Here is a tiny trained network, its code and every weight. The questions are about switching its units off for an input and a target symbol, where a switched-off unit gives its printed mean instead of its output.

import numpy as np


def w(rows, s, z=0):
    codes = np.array(rows[::2]) - 128.0
    scale = np.full(codes.shape[1], s)
    scale[-1] = z or s
    return codes * scale


def f(y):
    return np.maximum(y, 0)


def softmax(a):
    e = np.exp(a - a.max(-1, keepdims=True))
    return e / e.sum(-1, keepdims=True)


def log_softmax(a):
    a = a - a.max(-1, keepdims=True)
    return a - np.log(np.exp(a).sum(-1, keepdims=True))


def net(x, mask):
    ids = ['αβγδεζηθλμξπτφω'.index(c) for c in x.split()]
    T = len(ids)
    res = E[ids] + P[:T]
    q, k, v = (res @ M[0].T for M in (Q, K, V))
    z = softmax(np.where(np.tri(T) > 0, q @ k.T / 3**0.5, -1e9)) @ v
    res = res + np.where(mask[0], z, O[0][:, -1]) @ O[0][:, :-1]
    y = f(res @ A[0][:, :-1].T + A[0][:, -1])
    res = res + np.where(mask[1:13], y, B[0][:, -1]) @ B[0][:, :-1]
    return log_softmax(res[-1] @ U[:, :-1].T + U[:, -1])


Q, K, V, O, A, B = {}, {}, {}, {}, {}, {}
E = w([
[90,149,88,207,102,69],'α',
[235,144,45,226,193,125],'β',
[89,181,56,185,99,95],'γ',
[72,138,88,171,90,109],'δ',
[85,106,118,210,72,92],'ε',
[163,160,181,93,130,142],'ζ',
[21,130,173,174,194,161],'η',
[139,156,78,116,202,208],'θ',
[158,95,58,95,139,109],'λ',
[86,81,106,135,32,143],'μ',
[163,151,90,157,166,220],'ξ',
[214,132,151,172,131,190],'π',
[162,85,142,192,170,182],'τ',
[223,117,198,133,101,15],'φ',
[123,62,107,154,1,123],'ω',
],0.019)
P = w([
[81,7,200,216,197,5],'0',
[142,105,112,95,101,125],'1',
[145,119,103,94,103,122],'2',
[142,124,95,87,118,114],'3',
[143,137,87,94,120,111],'4',
[137,139,82,96,130,103],'5',
[137,146,79,102,134,100],'6',
[133,147,77,106,142,99],'7',
[132,158,75,109,142,95],'8',
[130,160,72,112,150,90],'9',
[130,167,68,118,152,92],'10',
[125,169,68,115,159,83],'11',
[127,182,66,124,165,81],'12',
],0.012)
Q[0] = w([
[86,76,47,247,11,42],'head 1',
[10,132,103,231,68,90],'head 1',
[112,94,161,210,2,120],'head 1',
],0.0071)
K[0] = w([
[155,2,169,218,194,34],'head 1',
[68,85,158,195,202,95],'head 1',
[137,98,144,212,171,36],'head 1',
],0.0081)
V[0] = w([
[2,200,120,112,170,167],'head 1',
[114,142,228,248,147,167],'head 1',
[131,5,189,92,121,207],'head 1',
],0.0093)
O[0] = w([
[106,112,83,251,50,175,98],'head 1',
[212,137,146,179,121,125,254],'head 1',
[101,251,173,108,67,65,192],'head 1',
],0.012,0.0083)
A[0] = w([
[26,158,137,136,34,109,193],'neuron 1',
[121,159,118,146,38,68,33],'neuron 2',
[100,136,39,227,101,230,135],'neuron 3',
[249,171,159,119,56,100,137],'neuron 4',
[33,168,148,149,31,92,118],'neuron 5',
[233,152,145,127,110,180,209],'neuron 6',
[93,222,223,73,133,158,214],'neuron 7',
[14,109,110,89,80,171,130],'neuron 8',
[145,183,220,147,96,83,9],'neuron 9',
[66,124,250,107,147,242,129],'neuron 10',
[83,1,159,151,188,167,97],'neuron 11',
[34,97,54,169,75,93,95],'neuron 12',
],0.0097,0.012)
B[0] = w([
[141,130,36,111,172,84,205],'neuron 1',
[94,170,122,102,107,202,182],'neuron 2',
[208,79,184,118,118,124,246],'neuron 3',
[88,190,148,144,151,99,249],'neuron 4',
[93,101,72,89,168,185,192],'neuron 5',
[117,114,114,170,175,125,206],'neuron 6',
[147,45,170,144,94,148,209],'neuron 7',
[89,121,171,217,171,106,147],'neuron 8',
[97,135,132,83,96,248,175],'neuron 9',
[36,126,106,187,232,213,138],'neuron 10',
[91,137,78,103,124,179,145],'neuron 11',
[211,208,141,67,80,50,171],'neuron 12',
],0.012,0.02)
U = w([
[83,74,145,255,210,231,162],'α',
[200,147,135,134,250,147,81],'β',
[212,105,118,113,108,134,82],'γ',
[181,128,165,168,9,17,208],'δ',
[95,148,147,231,116,60,187],'ε',
[109,157,101,184,128,113,160],'ζ',
[179,192,110,160,106,154,91],'η',
[167,157,44,107,76,76,77],'θ',
[121,79,81,109,114,35,157],'λ',
[113,120,22,145,118,201,72],'μ',
[76,150,77,226,106,116,215],'ξ',
[131,171,195,189,95,94,149],'π',
[109,161,131,195,149,186,69],'τ',
[181,162,201,116,158,50,1],'φ',
[181,164,146,37,152,161,81],'ω',
],0.0092,0.0078)

Each question gives the input, a string of symbols that net reads in full, and the target symbol t.
The units are the heads (3 rows each of Q, K, V and O) and the neurons (one row each of A and B). Each row of codes is followed by its name. A weight is (code - 128) times the scale printed after its matrix; where a second scale follows, it is the last column's (O, A, B and U).
mask holds one flag per unit, heads first, then neurons. A switched-off unit (its flag False) gives its mean, the last column of its rows in O or B, instead of its output. The means were averaged over made-up inputs and are rounded, as every weight is.
A unit's drop is (log p(t) with every unit on - log p(t) with that unit switched off) / (log p(t) with every unit on - log p(t) with every unit switched off).
The circuit of an input: a set's keep is (log p(t) with only the set's units on - log p(t) with every unit switched off) / (log p(t) with every unit on - log p(t) with every unit switched off). Starting from the 12 units with the biggest drops (on a tie, the unit counted first), units are removed one at a time, each time the one whose removal leaves the highest keep (on an exact tie, the one counted first), for as long as the keep stays at least 0.8.
units of the circuit, in order: the units of the circuit, biggest drop first
top k neurons: the k neurons with the biggest drops, biggest first
drop of u: that unit's drop, to one decimal
input θ δ ξ ε ω δ, target θ: units of the circuit, in order => [head 1; neuron 12; neuron 1; neuron 7]
input θ τ ω ω ω λ, target λ: units of the circuit, in order => [head 1; neuron 3; neuron 9; neuron 2]
input λ ξ ω π λ δ θ, target α: units of the circuit, in order => [neuron 12; head 1]
input ω ω ω α λ ω ω ε, target ω: units of the circuit, in order => [head 1; neuron 9]
input η ω η ε π π η, target γ: units of the circuit, in order => [head 1; neuron 3; neuron 4; neuron 12]
input δ ω λ ω η ω ω ω η μ, target δ: units of the circuit, in order => [head 1; neuron 5; neuron 9; neuron 2]
input η ω ω η θ ω δ μ, target η: top 2 neurons => [neuron 2; neuron 3]
input φ θ ω ω τ θ η ω α ω θ ω ω, target φ: units of the circuit, in order => [head 1; neuron 5]
input γ ω δ, target γ: top 2 neurons => [neuron 3; neuron 4]
input ω δ ξ, target α: top 3 neurons => [neuron 12; neuron 1; neuron 6]
input τ ω ω θ η ω ζ λ ω, target τ: top 2 neurons => [neuron 9; neuron 4]
input η ω δ, target η: top 3 neurons => [neuron 3; neuron 2; neuron 12]
input μ η η η γ ω ω ω η ω ω, target μ: top 2 neurons => [neuron 5; neuron 3]
input δ ζ η ξ η ω ω η β λ ω η, target δ: units of the circuit, in order => [head 1; neuron 12; neuron 3]
input θ α θ α λ, target λ: units of the circuit, in order => [head 1; neuron 9]
input α δ ω ω, target α: top neuron => [neuron 12]
input ω μ η ω ω η θ ω θ η ξ, target α: top 3 neurons => [neuron 12; neuron 1; neuron 8]
input θ η ω τ ω τ, target α: top 4 neurons => [neuron 12; neuron 3; neuron 1; neuron 7]
input η η ζ ξ ω ω δ ω γ π, target α: units of the circuit, in order => [neuron 12]
input γ ω ε θ ε λ ω μ, target γ: top 2 neurons => [neuron 3; neuron 4]
input μ ω ε ω δ, target μ: top 3 neurons => [neuron 3; neuron 5; neuron 12]
input δ μ ω μ δ μ, target δ: top 2 neurons => [neuron 5; neuron 9]
input ω γ ξ ω η η ω μ, target ω: drop of head 1 => 2.1
